Below are the code and all the weights of a small trained network. Each question names an input and a target symbol and asks about switching units off, where a switched-off unit gives its printed mean instead of its output.

import numpy as np


def w(rows, s, z=0):
    codes = np.array(rows[::2]) - 128.0
    scale = np.full(codes.shape[1], s)
    scale[-1] = z or s
    return codes * scale


def f(y):
    return np.maximum(y, 0)


def softmax(a):
    e = np.exp(a - a.max(-1, keepdims=True))
    return e / e.sum(-1, keepdims=True)


def log_softmax(a):
    a = a - a.max(-1, keepdims=True)
    return a - np.log(np.exp(a).sum(-1, keepdims=True))


def net(x, mask):
    ids = ['γεζηλμξπστφψω'.index(c) for c in x.split()]
    T = len(ids)
    res = E[ids] + P[:T]
    r = res
    for j in range(2):
        rows = slice(3 * j, 3 * j + 3)
        q, k, v = (r @ M[0][rows].T for M in (Q, K, V))
        z = softmax(np.where(np.tri(T) > 0, q @ k.T / 3**0.5, -1e9)) @ v
        o = O[0][rows]
        res = res + np.where(mask[j], z, o[:, -1]) @ o[:, :-1]
    y = f(res @ A[0][:, :-1].T + A[0][:, -1])
    res = res + np.where(mask[2:18], y, B[0][:, -1]) @ B[0][:, :-1]
    return log_softmax(res[-1] @ U[:, :-1].T + U[:, -1])


Q, K, V, O, A, B = {}, {}, {}, {}, {}, {}
E = w([
[105,137,118,205,136,145,114,61,192],'γ',
[77,104,136,121,145,99,157,37,216],'ε',
[116,122,143,179,158,118,149,40,126],'ζ',
[160,128,191,112,86,63,229,135,138],'η',
[180,184,122,52,120,145,142,100,176],'λ',
[146,68,164,146,205,106,153,117,117],'μ',
[151,181,168,186,5,92,101,121,140],'ξ',
[79,98,70,168,122,118,151,96,169],'π',
[207,109,212,64,30,72,63,161,166],'σ',
[61,136,114,26,91,123,44,95,161],'τ',
[107,109,173,124,115,75,119,144,234],'φ',
[67,189,121,106,78,120,26,186,41],'ψ',
[196,147,203,200,220,124,78,117,110],'ω',
],0.022)
P = w([
[122,8,167,112,94,178,147,109,98],'0',
[100,133,145,140,127,163,151,93,139],'1',
[96,146,126,155,127,154,153,98,129],'2',
[105,131,139,137,137,132,149,121,127],'3',
[108,131,133,133,130,121,138,121,134],'4',
[119,115,136,133,146,113,135,119,141],'5',
[127,100,128,126,147,96,137,123,144],'6',
[130,105,108,139,141,91,133,119,143],'7',
[139,109,119,141,156,91,112,117,152],'8',
[145,103,116,135,165,83,107,125,153],'9',
[159,93,114,139,176,77,100,126,156],'10',
[171,105,122,138,169,74,86,120,156],'11',
[137,124,141,121,159,99,109,100,137],'12',
],0.016)
Q[0] = w([
[181,104,131,109,80,179,123,140,157],'head 1',
[124,148,146,75,79,106,119,189,121],'head 1',
[151,153,161,170,73,93,157,152,188],'head 1',
[135,74,138,150,131,110,120,9,97],'head 2',
[132,163,178,113,61,23,130,192,180],'head 2',
[149,125,125,48,104,121,105,183,91],'head 2',
],0.013)
K[0] = w([
[194,175,107,156,117,139,186,110,162],'head 1',
[149,225,86,112,184,74,105,171,160],'head 1',
[135,103,85,134,150,94,93,176,142],'head 1',
[137,33,125,91,93,172,133,94,148],'head 2',
[167,154,50,127,172,2,63,134,133],'head 2',
[91,204,112,106,131,74,172,121,147],'head 2',
],0.012)
V[0] = w([
[101,59,96,99,143,103,170,97,46],'head 1',
[127,110,127,178,141,115,105,45,217],'head 1',
[118,166,175,88,149,101,153,12,74],'head 1',
[102,95,31,60,177,190,124,161,174],'head 2',
[79,131,192,56,81,57,137,140,227],'head 2',
[198,170,192,27,196,135,136,159,82],'head 2',
],0.011)
O[0] = w([
[112,215,90,100,56,108,112,132,95,174],'head 1',
[104,99,182,92,167,164,156,201,66,254],'head 1',
[138,121,74,59,135,160,121,172,81,173],'head 1',
[84,182,122,98,174,38,111,177,206,33],'head 2',
[91,185,92,140,86,203,128,175,173,193],'head 2',
[114,88,9,222,139,142,179,153,116,100],'head 2',
],0.011,0.0074)
A[0] = w([
[183,121,178,153,149,161,59,113,101,207],'neuron 1',
[79,99,166,255,108,108,169,66,114,120],'neuron 2',
[142,150,191,169,55,97,129,93,187,103],'neuron 3',
[152,99,202,107,173,178,171,116,203,198],'neuron 4',
[131,163,81,151,182,73,143,186,193,43],'neuron 5',
[71,103,75,84,111,125,100,117,124,93],'neuron 6',
[114,182,105,104,160,147,120,28,84,92],'neuron 7',
[124,148,87,149,119,73,41,169,42,115],'neuron 8',
[125,125,139,66,187,149,152,137,181,181],'neuron 9',
[118,36,154,188,161,178,174,71,70,147],'neuron 10',
[111,120,118,142,186,136,211,115,148,255],'neuron 11',
[30,86,170,110,173,177,90,122,130,71],'neuron 12',
[159,162,133,97,121,150,187,154,82,34],'neuron 13',
[134,88,105,133,106,100,208,134,111,82],'neuron 14',
[130,132,157,122,58,162,155,134,63,185],'neuron 15',
[126,107,72,192,166,184,158,135,115,66],'neuron 16',
],0.0089,0.0041)
B[0] = w([
[89,66,88,138,84,122,197,130,156,204],'neuron 1',
[181,98,125,107,184,99,82,127,157,195],'neuron 2',
[113,72,107,127,147,130,218,126,158,169],'neuron 3',
[125,136,37,151,37,117,165,126,97,199],'neuron 4',
[160,127,98,21,192,174,200,183,36,145],'neuron 5',
[157,135,221,97,199,125,119,90,125,147],'neuron 6',
[92,43,111,44,108,111,169,208,111,159],'neuron 7',
[75,140,103,92,157,116,89,100,120,161],'neuron 8',
[154,183,124,222,55,182,118,81,108,182],'neuron 9',
[140,216,122,127,87,106,58,239,144,251],'neuron 10',
[169,159,170,188,156,51,85,132,83,176],'neuron 11',
[132,49,143,206,219,146,92,88,102,174],'neuron 12',
[135,150,78,123,253,192,41,35,147,154],'neuron 13',
[113,140,99,145,146,171,55,106,79,169],'neuron 14',
[122,125,145,112,168,28,137,158,174,188],'neuron 15',
[200,171,198,136,169,156,153,67,121,200],'neuron 16',
],0.0065,0.022)
U = w([
[91,79,152,163,97,153,133,51,54,53],'γ',
[94,101,147,100,159,189,46,110,204,59],'ε',
[121,76,117,57,131,146,126,114,122,36],'ζ',
[171,158,85,94,40,191,145,42,57,180],'η',
[65,142,106,166,187,107,187,113,122,118],'λ',
[3,132,39,152,72,83,96,109,74,232],'μ',
[127,80,109,74,52,162,122,176,163,152],'ξ',
[115,165,198,109,92,88,150,112,160,212],'π',
[127,172,137,160,128,134,108,94,215,2],'σ',
[67,179,87,119,112,101,143,183,177,94],'τ',
[17,144,122,222,100,120,146,152,139,205],'φ',
[105,96,105,150,147,93,149,95,203,239],'ψ',
[116,117,132,157,122,91,78,130,153,92],'ω',
],0.0072,0.0033)

Each question gives the input, a string of symbols that net reads in full, and the target symbol t.
The units are the heads (3 rows each of Q, K, V and O) and the neurons (one row each of A and B). Each row of codes is followed by its name. A weight is (code - 128) times the scale printed after its matrix; where a second scale follows, it is the last column's (O, A, B and U).
mask holds one flag per unit, heads first, then neurons. A switched-off unit (its flag False) gives its mean, the last column of its rows in O or B, instead of its output. The means were averaged over made-up inputs and are rounded, as every weight is.
A unit's drop is (log p(t) with every unit on - log p(t) with that unit switched off) / (log p(t) with every unit on - log p(t) with every unit switched off).
The circuit of an input: a set's keep is (log p(t) with only the set's units on - log p(t) with every unit switched off) / (log p(t) with every unit on - log p(t) with every unit switched off). Starting from the 12 units with the biggest drops (on a tie, the unit counted first), units are removed one at a time, each time the one whose removal leaves the highest keep (on an exact tie, the one counted first), for as long as the keep stays at least 0.8.
circuit, biggest first: the units of the circuit, biggest drop first
unit that matters most: the unit with the biggest drop
which heads matter: for each layer, one digit per head in row order, 1 if its drop is at least 0.15 and else 0, layers parted by /
input ξ λ ε τ λ ω ζ σ ψ γ η, target ψ: which heads matter => 10
input ε μ ζ τ ω η ω, target ε: which heads matter => 11
input ψ ξ φ η φ π ξ ω φ λ, target η: circuit, biggest first => (neuron 4; neuron 9; head 1; neuron 15)
input τ φ γ ω ω φ ψ ε, target τ: circuit, biggest first => (head 2)
input ξ ξ ω σ ξ φ ω ψ ω π η ω, target ξ: which heads matter => 01
input μ γ ψ ω ω φ π λ φ γ π μ ω, target μ: which heads matter => 10
input ξ ω ζ λ ω ω τ, target ε: circuit, biggest first => (neuron 6; neuron 12; head 1)
input η ψ λ σ π π, target η: which heads matter => 11
input ε φ ω γ π ω η μ, target ε: circuit, biggest first => (head 1; neuron 13; head 2)
input ξ λ η μ λ ω ξ, target ω: circuit, biggest first => (head 2; neuron 10; neuron 2; neuron 15)
input ω σ φ ω ω ω λ λ ψ π λ γ, target ω: circuit, biggest first => (head 2; neuron 10; neuron 2)
input λ ω η π λ π λ ω φ μ, target λ: which heads matter => 01
input ω ω η φ π ω ω ζ ω π ε, target ω: which heads matter => 01
input π ω ω μ ω ω γ, target π: which heads matter => 11
input λ λ η ψ η ε, target λ: which heads matter => 01
input φ γ γ λ φ λ π λ μ, target φ: which heads matter => 11
input η ω ω ε ξ, target ω: circuit, biggest first => (head 2; neuron 10; neuron 15; neuron 2)
input ε λ ω φ μ μ π, target ε: circuit, biggest first => (head 1; head 2; neuron 13; neuron 12)
input ε ψ σ π ω γ, target ε: unit that matters most => head 1
input μ τ ω ω ω π, target μ: circuit, biggest first => (head 1)
input ξ φ λ ε π π, target ξ: which heads matter => 01
